Below are the code and all the weights of a small trained network. Each question names an input and a class and asks about switching units off, where a switched-off unit gives its printed mean instead of its output.

import numpy as np


def w(rows, s, z=0):
    codes = np.array(rows[::2]) - 128.0
    scale = np.full(codes.shape[1], s)
    scale[-1] = z or s
    return codes * scale


def f(y):
    return y / 2 * (1 + np.tanh(0.7978845608 * (y + 0.044715 * y**3)))


def log_softmax(a):
    a = a - a.max(-1, keepdims=True)
    return a - np.log(np.exp(a).sum(-1, keepdims=True))


def net(x, mask):
    res = np.array(x, float).reshape(1, 6) / 4 @ E
    y = f(res @ A[0][:, :-1].T + A[0][:, -1])
    res = res + np.where(mask, y, B[0][:, -1]) @ B[0][:, :-1]
    return log_softmax(res[-1] @ U[:, :-1].T + U[:, -1])


A, B = {}, {}
E = w([
[13,90,139,201],'x0',
[70,56,69,67],'x1',
[166,111,122,255],'x2',
[91,67,173,110],'x3',
[199,10,182,124],'x4',
[83,121,201,122],'x5',
],0.0099)
A[0] = w([
[165,161,119,200,204],'n1',
[184,134,73,51,253],'n2',
[26,165,156,92,226],'n3',
[200,160,183,141,137],'n4',
[128,2,152,158,141],'n5',
[136,148,114,73,209],'n6',
],0.014,0.0031)
B[0] = w([
[209,58,95,220,220],'n1',
[143,153,63,54,252],'n2',
[58,198,152,165,237],'n3',
[188,186,163,132,214],'n4',
[111,8,180,82,239],'n5',
[126,191,88,72,195],'n6',
],0.012)
U = w([
[99,176,29,12,73],'0',
[3,199,170,165,148],'1',
[212,202,197,86,70],'2',
[166,108,81,208,105],'3',
[102,70,207,59,252],'4',
],0.013,0.0044)

Each question gives the input, the list of numbers given to net, and the class t.
The units are the neurons (one row each of A and B). Each row of codes is followed by its name. A weight is (code - 128) times the scale printed after its matrix; where a second scale follows, it is the last column's (A, B and U).
mask holds one flag per neuron, in row order. A switched-off neuron (its flag False) gives its mean, the last column of its row in B, instead of its output. The means were averaged over made-up inputs and are rounded, as every weight is.
A unit's drop is (log p(t) with every unit on - log p(t) with that unit switched off) / (log p(t) with every unit on - log p(t) with every unit switched off).
top k neurons: the k neurons with the biggest drops, biggest first
drop of u: that unit's drop, to one decimal
input [-2,5,8,4,6,-5], class 4: top neuron	(n5)
input [-8,0,6,5,-8,-7], class 3: top 2 neurons	(n1 n3)
input [-6,-8,-6,-1,-7,-2], class 0: top 2 neurons	(n2 n6)
input [-7,-1,-1,4,-2,6], class 0: top 2 neurons	(n1 n6)
input [1,-8,0,-3,6,-7], class 3: top 2 neurons	(n1 n6)
input [-7,1,5,6,3,-2], class 4: top 2 neurons	(n5 n6)
input [-2,4,-1,6,-6,0], class 1: top 2 neurons	(n3 n2)
input [8,-5,-7,5,1,2], class 1: drop of n3	1.0
input [1,-8,3,7,-8,-1], class 3: drop of n1	1.5
input [6,-2,3,-2,8,-5], class 4: drop of n5	2.0
